Table B holds the same points as the rows below and some others, measured another way and shuffled. Each row below is followed by which row of B it is.
B:
0: 189,482,-3,332,-195,-291,26,-53,253,-209,-324,-334,343,176,29,-304,223,-185,96,580,-178,122,11,-328,109,-34,-106,452,150,194
1: -128,-1,-2,-45,-170,-200,-7,-36,72,-136,-173,-72,25,102,-11,-6,21,10,-21,27,-70,-53,76,60,-17,-63,-111,234,-101,12
2: -134,-209,50,-152,195,80,20,-68,-35,-123,105,51,-92,-325,95,418,-366,5,5,-225,-184,-93,46,-38,-42,-192,143,-159,-170,-130
3: 49,-125,65,-25,135,-105,-61,-93,182,-27,-103,49,-29,162,5,95,-160,205,-23,-123,125,58,5,57,-86,-297,-54,-2,-193,-188
4: -179,84,-29,82,-244,-355,59,-102,-4,-166,-205,-184,158,0,118,-61,119,-169,10,137,-45,-172,120,-86,89,161,-109,419,94,90
5: -27,-86,130,45,138,-353,-72,-216,50,-91,-69,60,15,203,54,169,-158,107,-176,-128,241,41,-7,136,9,-226,-200,39,-289,-324
6: -167,-93,205,-109,258,256,114,-155,-127,-81,216,-10,-28,-119,-226,372,39,72,-189,-34,-65,-64,-201,267,107,100,-362,111,-301,-201
7: -226,-172,258,133,-74,-521,-149,-68,-32,-20,-157,-36,45,136,164,109,-121,98,-224,-385,409,-91,-237,264,-66,-164,-197,38,-311,-431
8: -41,-308,177,27,483,336,206,18,-28,177,92,-22,-19,-86,-311,265,-19,101,-76,-187,100,-289,-177,124,75,84,-23,109,-120,-238
9: -83,-180,-153,-126,30,71,54,73,142,-40,-189,174,-234,186,-107,-229,-92,99,106,-245,170,-333,236,-145,-92,-209,48,-106,-40,70
10: -184,-73,5,-82,-128,-159,-7,-97,47,-136,-80,-31,-18,-24,142,21,-1,66,12,-78,63,-97,35,44,-47,-2,-149,154,-49,3
11: -93,-82,117,30,-120,36,-86,-116,11,6,-99,-53,71,45,33,120,-72,118,-48,-220,52,-82,-79,-71,-1,-149,-71,94,-121,-108
12: -81,-182,264,167,46,-454,-157,-150,30,67,-189,-16,111,249,52,174,-163,150,-213,-359,395,1,-187,204,-13,-276,-170,49,-320,-518
13: -138,-55,187,89,6,-334,-65,-38,54,-54,-168,-58,71,113,-23,63,-57,39,-100,-178,198,-17,-174,189,-21,-178,-223,35,-249,-346
14: -75,-78,-13,-97,-70,-154,-46,-250,37,-145,-27,47,-29,109,153,134,-84,131,-82,-48,54,-14,160,0,-8,-91,-130,181,-128,-4
15: -141,-103,272,167,-65,-416,-152,-31,41,39,-245,-75,120,229,-31,70,-80,98,-171,-315,306,-6,-262,238,-32,-259,-219,46,-321,-474
16: -181,-156,115,-205,98,209,-23,-124,-105,-164,204,30,-87,-347,92,508,-305,64,-79,-198,-262,-15,-54,42,-29,-149,11,-119,-258,-94
17: -72,-231,-192,-179,-4,87,13,-71,56,-103,-47,271,-335,213,107,-142,-177,186,-27,-287,237,-376,349,-216,-102,-178,104,-82,-80,202
18: -112,-201,51,-85,190,199,104,-86,14,-5,80,52,-115,-27,-34,72,27,170,-32,-156,188,-229,-53,59,-13,66,-163,80,-76,-36
19: -41,-308,-235,-180,152,230,109,12,218,42,-136,247,-299,132,7,-304,-83,226,248,-337,358,-431,299,-263,-134,-139,83,-149,149,138
20: 46,262,-14,234,-74,-323,53,63,204,-265,-133,-249,112,-127,368,-263,88,-106,95,373,18,-61,-67,-242,-67,78,49,269,181,265
21: -21,205,-44,132,-259,-342,22,-102,115,-196,-232,-217,193,91,149,-138,138,-110,26,317,-108,-27,125,-161,59,73,-72,466,105,188
22: -73,-127,-21,-95,3,-61,-26,-138,84,-98,-53,77,-87,59,120,48,-121,144,2,-156,123,-96,109,-47,-62,-151,-62,24,-91,-23
23: -267,-254,162,-239,231,248,96,-76,-107,-150,375,28,-215,-359,148,371,-31,220,-154,-141,46,-126,-248,335,-97,196,-228,39,-225,-26
24: 151,526,-45,222,-204,-393,-13,-108,280,-406,-175,-254,199,81,303,-321,189,-106,73,652,-107,216,13,-252,1,-17,-202,352,106,305
25: -108,-240,-210,-133,104,33,125,143,238,-17,-220,145,-238,36,7,-345,-61,95,291,-259,271,-399,226,-178,-157,-121,90,-135,159,94
26: -26,209,-15,170,-324,-271,7,-91,61,-138,-269,-249,243,132,50,-109,147,-143,-10,275,-169,-64,117,-199,109,63,-38,510,84,175
27: -191,-40,-42,-19,-121,-38,22,-159,-59,-96,-143,50,-5,60,-24,-32,-41,-72,17,-198,91,-289,165,-206,98,-55,-136,44,-29,-36
28: -19,115,-33,106,-253,-272,12,-5,123,-122,-272,-200,148,152,37,-124,100,-66,8,220,-136,-64,119,-103,23,1,20,438,42,161
29: -84,76,-21,25,-177,-281,29,-25,107,-139,-244,-136,103,138,-48,-73,84,-67,11,161,-110,-39,110,17,28,-20,-109,341,-33,40
30: -71,-169,-88,-91,59,-41,25,-53,126,-63,-124,114,-134,78,51,-71,-128,105,88,-203,171,-213,177,-118,-74,-167,13,-47,-21,-7
31: -132,-126,67,-142,59,225,34,-142,18,-77,118,52,-120,-1,17,74,70,234,-64,-111,147,-115,-91,106,-37,48,-289,90,-133,11
32: -178,-157,110,-114,144,126,12,-190,-190,-137,167,28,-15,-343,59,569,-362,-75,-111,-227,-258,-113,37,-81,83,-129,76,-94,-231,-165
33: -101,-177,-182,-198,63,159,79,-51,156,-84,-80,214,-266,125,4,-246,-12,186,154,-211,268,-305,231,-137,-100,-99,-120,-102,34,123
34: -132,-55,162,48,-38,-242,-85,-112,43,-59,-123,-39,63,83,42,87,-58,86,-82,-186,181,-6,-137,122,-19,-168,-230,45,-209,-279
35: 263,437,-49,214,-144,-270,-52,-173,355,-301,-153,-233,210,110,366,-277,139,44,115,588,-51,270,20,-327,-36,-82,-117,350,160,308
36: 180,540,17,250,-293,-183,-67,-118,270,-283,-244,-296,296,152,119,-283,213,-75,92,563,-195,254,-56,-316,54,-115,-221,348,78,230
37: -176,-119,263,92,-118,-519,-212,-133,-59,-88,-107,27,-11,292,133,162,-152,160,-373,-325,358,10,-189,317,-58,-258,-244,50,-481,-398
38: -65,-297,-256,-177,135,158,109,-18,204,11,-149,246,-276,97,47,-298,-98,176,266,-333,350,-431,338,-286,-120,-131,81,-152,175,129
39: -172,-247,228,-76,241,357,90,55,-159,15,205,-44,-79,-260,-166,450,-145,70,-196,-224,-160,-209,-240,175,16,16,31,27,-293,-142
40: -96,-220,155,-219,324,343,45,-326,-116,-91,367,105,-110,-203,23,563,-163,231,-188,-140,-48,17,-84,164,43,3,-224,12,-293,-150
41: -124,-53,-27,-38,-46,-94,9,-70,73,-90,-168,27,-23,74,-25,-48,-56,9,57,-139,77,-153,100,-79,-3,-138,-108,19,-60,-70
42: 4,-326,-260,-180,177,218,95,-46,213,47,-133,294,-308,193,11,-271,-134,237,219,-349,366,-421,376,-309,-116,-191,122,-156,128,134
43: -72,-91,77,-45,148,56,0,-230,-119,-118,70,29,39,-181,8,465,-334,-77,-95,-154,-212,-70,104,-157,118,-191,64,-51,-206,-172
44: -181,-215,162,-228,164,344,12,-93,-61,-90,254,24,-123,-301,23,445,-156,204,-82,-203,-134,-15,-188,188,-64,-51,-124,-60,-257,-107
45: -55,73,90,81,-74,-21,-19,26,4,-124,-105,-109,62,-28,-41,96,-107,-77,-70,4,-177,-84,-48,-116,27,-162,41,77,-160,-16
46: 22,338,-32,204,-321,-318,1,-78,175,-234,-251,-302,256,38,223,-242,206,-119,92,421,-123,37,25,-246,39,82,-101,467,183,259
47: 33,-34,35,-62,55,65,-61,-167,79,-108,-13,30,1,-2,40,232,-228,100,-20,-67,-128,56,75,-129,-7,-284,19,-25,-169,-63
48: -150,-193,176,-89,178,353,85,-107,-64,24,187,-23,-51,-126,-86,245,70,204,-106,-156,82,-156,-230,161,21,130,-247,134,-152,-90
49: -218,-222,197,-156,218,372,92,-154,-145,-37,298,-10,-72,-294,-19,421,-14,167,-134,-183,-11,-137,-240,199,31,158,-244,74,-197,-119
50: -213,-288,114,-180,273,192,129,-88,-21,-70,286,40,-190,-253,158,200,50,259,-69,-153,240,-189,-209,277,-98,239,-250,89,-97,-27
51: 120,540,-3,351,-312,-249,6,-152,188,-248,-280,-372,398,38,188,-310,268,-220,141,558,-150,86,-23,-458,145,69,-175,461,259,259
52: -57,-123,37,26,48,-124,-3,-266,-36,-35,-46,20,58,63,81,207,-133,35,-90,-140,99,-133,133,-111,93,-67,-43,167,-84,-122
53: -89,-70,181,158,141,-369,8,65,100,11,-257,-81,102,138,-176,12,-61,-42,-51,-145,184,-72,-159,184,4,-200,-141,31,-216,-417
54: -65,-71,231,72,98,-600,-146,-64,183,-61,-239,20,41,350,-65,49,-106,162,-161,-176,345,198,-188,425,-95,-380,-358,-30,-429,-560
55: 171,528,4,303,-309,-197,-36,-38,305,-248,-283,-365,328,66,192,-363,252,-96,171,568,-167,183,-97,-371,25,-39,-137,389,207,287
56: -267,38,221,81,-65,-668,-100,-232,-78,-218,-124,-6,80,181,65,117,-27,-52,-259,-137,314,40,-143,339,65,-108,-518,67,-384,-471
57: -95,-130,67,-55,183,208,113,-17,57,8,-5,19,-71,41,-199,5,78,125,-2,-106,128,-192,-90,87,8,18,-215,74,-98,-88
58: -87,-10,82,-23,-119,-121,-86,-13,10,-158,-71,17,-83,182,-14,63,-95,86,-204,-79,-14,-45,-10,84,-51,-212,-76,69,-323,-31
59: -69,72,-32,133,-177,-308,72,-27,77,-100,-255,-210,181,43,61,-89,100,-139,45,178,-85,-149,118,-127,66,97,21,438,120,107
60: -113,-123,263,183,33,-452,-93,128,44,29,-270,-69,57,264,-157,55,-124,28,-228,-267,228,-67,-233,298,-50,-294,-86,33,-396,-460
61: -141,-100,62,-72,62,36,15,43,27,-113,-32,-44,-24,-257,25,224,-226,-35,61,-153,-179,-94,-39,-44,-50,-177,86,-96,-118,-99
62: -114,-108,188,-81,142,337,7,-125,-145,-31,111,-29,55,-213,-221,535,-246,-18,-117,-192,-338,-38,-93,-15,117,-185,-18,-52,-301,-226
63: -103,-78,112,-148,162,140,-7,-125,-77,-163,110,27,-18,-226,-99,514,-336,-34,-92,-112,-357,46,17,18,48,-264,9,-128,-323,-194
64: -183,-74,135,3,-97,-298,-101,-83,58,-113,-105,-23,-2,50,160,33,-47,121,-69,-200,235,-16,-145,163,-87,-132,-239,32,-192,-215
65: -115,-75,17,-62,-14,-185,-18,29,2,-179,-68,82,-166,156,-23,45,-150,33,-188,-98,19,-149,92,92,-60,-191,-5,16,-307,-23
66: -92,-239,-233,-203,122,159,112,-15,186,-46,-116,247,-300,118,2,-303,-47,174,223,-269,325,-389,290,-203,-114,-111,-31,-151,100,127
67: 171,503,4,325,-288,-223,-23,-59,263,-239,-262,-367,334,47,221,-323,227,-124,140,559,-159,135,-68,-401,50,-2,-86,420,217,296
68: -175,-69,19,-29,-73,-95,2,-90,-9,-103,-100,6,-15,2,41,33,-58,-2,-9,-161,71,-186,49,-54,11,-66,-108,57,-79,-61
69: 73,-262,-224,-167,177,288,76,41,310,84,-213,248,-267,278,-160,-323,-86,273,257,-277,275,-303,298,-249,-138,-296,81,-165,79,89
70: -217,-30,103,-204,-89,146,-91,-230,-156,-247,166,31,-36,-273,103,497,-285,6,-119,-159,-327,45,5,-21,31,-189,-98,-100,-303,-74
71: -142,-318,-214,-181,96,213,124,84,200,21,-121,187,-295,-22,94,-337,-27,202,296,-360,374,-481,192,-220,-178,-32,63,-147,212,168

482,195,172,-534,-177,602,-7,250,235,235,-138,-168,18,-369,-48,139,61,776,318,-66,-494,-235,701,-281,-239 | 37
283,-23,-178,-262,-162,445,202,153,192,271,-272,136,28,-243,37,136,246,191,565,363,-349,-540,760,-457,-259 | 20
24,48,-76,-32,9,50,102,-21,61,34,38,-37,-87,-50,-8,-86,14,-36,-44,30,143,1,74,-14,14 | 13
-169,64,73,-50,88,-144,123,173,99,111,-42,36,320,163,-87,-98,-147,194,-218,-122,275,64,-490,150,-117 | 17
-376,263,-256,-86,153,247,119,-5,143,-152,-370,111,-33,-24,439,74,52,-7,273,494,279,-362,384,-78,-200 | 8
331,-35,-192,-395,-23,417,131,236,90,217,-129,79,-282,-189,57,89,78,257,424,352,-290,-574,881,-317,-359 | 34
-191,428,-1,-247,106,353,-42,-42,164,-177,-194,-156,-10,-205,346,72,-72,328,23,46,217,66,360,87,-75 | 0
-64,13,-176,2,22,-160,108,107,54,75,39,39,77,29,-87,-118,-101,24,-198,-121,188,144,-212,62,-48 | 66
-304,387,-21,-232,59,334,-71,-169,216,-98,-241,-64,193,-192,299,52,-158,229,20,-6,172,65,248,-47,-31 | 32
-178,390,125,-240,78,349,-52,-59,174,-157,-175,-105,60,-67,263,47,-92,294,-30,77,198,-15,258,43,-65 | 28
-309,117,-84,154,67,-173,-26,-212,56,-2,102,-88,79,25,9,-232,-109,-207,-281,-197,398,246,-468,98,184 | 43
-14,14,-11,-105,57,60,141,-57,68,54,35,-30,-62,-61,-24,-85,-111,-12,-64,19,144,-3,26,3,17 | 68
-117,87,-84,2,13,-238,13,224,62,25,49,76,159,250,-128,-171,-139,130,-363,-154,253,118,-393,123,-126 | 16
-323,255,335,88,183,-74,26,-132,58,-157,60,-174,198,204,59,-131,-134,22,-435,-144,581,319,-634,375,168 | 58
-208,311,-50,-139,-6,259,-61,-142,189,-75,-169,-41,118,-124,202,-7,-71,122,6,16,137,27,211,-93,1 | 19
-16,57,-43,-18,39,-155,78,187,33,-33,92,-1,-79,180,-95,-165,-99,98,-290,-44,225,54,-228,130,-74 | 55
-200,8,43,-15,162,-142,191,-195,36,-35,136,-107,-21,-51,-45,-176,-304,-122,-324,-170,377,312,-394,214,190 | 27
130,-20,3,40,-82,-180,51,41,48,121,244,-113,-31,6,-268,-254,-54,20,-296,-297,115,221,-353,41,115 | 18
-330,261,-60,-302,307,402,65,3,75,-134,-342,100,-33,35,469,208,-121,138,172,482,309,-352,560,62,-314 | 1
50,80,36,91,-58,18,190,50,104,-22,-2,-65,-43,19,-35,-114,180,-4,3,113,164,-47,-115,-3,69 | 60
-254,-43,-260,259,200,-183,31,-108,-116,45,93,67,-104,198,104,-128,113,-493,-142,164,522,-47,-177,140,1 | 54
38,83,23,-114,125,70,29,61,-6,10,113,-101,-229,43,30,-101,-45,65,-122,45,226,-77,82,119,-75 | 36
61,38,-202,103,-70,-37,166,17,67,13,46,-46,-138,-103,-20,-132,161,-114,13,47,136,32,42,-43,71 | 53
-45,37,-4,-72,78,-145,85,160,34,-1,94,4,-45,173,-103,-162,-186,113,-303,-67,231,51,-260,141,-84 | 48
-41,48,20,42,15,-270,225,293,80,-34,46,15,75,217,-154,-184,-66,167,-287,-49,276,92,-501,192,-66 | 45
14,76,-13,-29,46,-19,74,58,38,-38,110,-92,-261,62,-13,-193,-20,10,-116,72,208,-102,-49,52,-6 | 62
-71,-113,78,255,124,106,97,-123,-71,10,-87,-146,-175,47,16,60,208,-60,25,230,-33,-81,-385,-6,211 | 65
-20,-91,-216,-134,176,-175,230,158,-21,176,66,19,94,-123,-86,-7,-229,104,-205,-222,224,291,-142,226,-126 | 56
-25,36,-65,-19,-4,42,104,-64,83,33,23,-24,-65,-42,-17,-115,-26,-58,-43,34,126,-24,2,-60,47 | 59
-314,257,3,166,96,-145,-93,-159,36,-139,112,-151,53,101,78,-201,-67,-120,-405,-209,513,352,-451,247,177 | 63
133,-8,110,-65,5,-123,-3,47,8,107,282,-132,-83,75,-250,-231,-157,88,-372,-292,146,188,-307,118,59 | 70
-179,-221,-244,408,23,53,-61,-365,-99,-22,-90,-75,-364,1,-10,-6,150,-331,4,232,-276,-64,-354,-297,385 | 38
538,239,51,-483,-244,584,-155,261,199,132,-52,-161,-216,-284,-45,67,108,702,234,-33,-533,-271,866,-342,-234 | 44
-93,27,-100,-37,69,-234,96,204,40,56,67,43,104,144,-119,-147,-183,121,-317,-160,256,152,-356,163,-113 | 21
-163,74,-104,-91,121,-141,-73,144,15,121,58,40,143,162,-48,-122,-209,124,-302,-188,258,81,-267,128,-175 | 14
-147,72,-161,51,-22,-127,9,28,89,78,16,33,114,67,-51,-176,-48,-33,-151,-94,194,39,-250,-34,-18 | 42
-40,19,-236,120,-109,-267,158,171,99,13,13,101,124,95,-158,-163,-6,-9,-233,-108,150,189,-313,3,-1 | 25
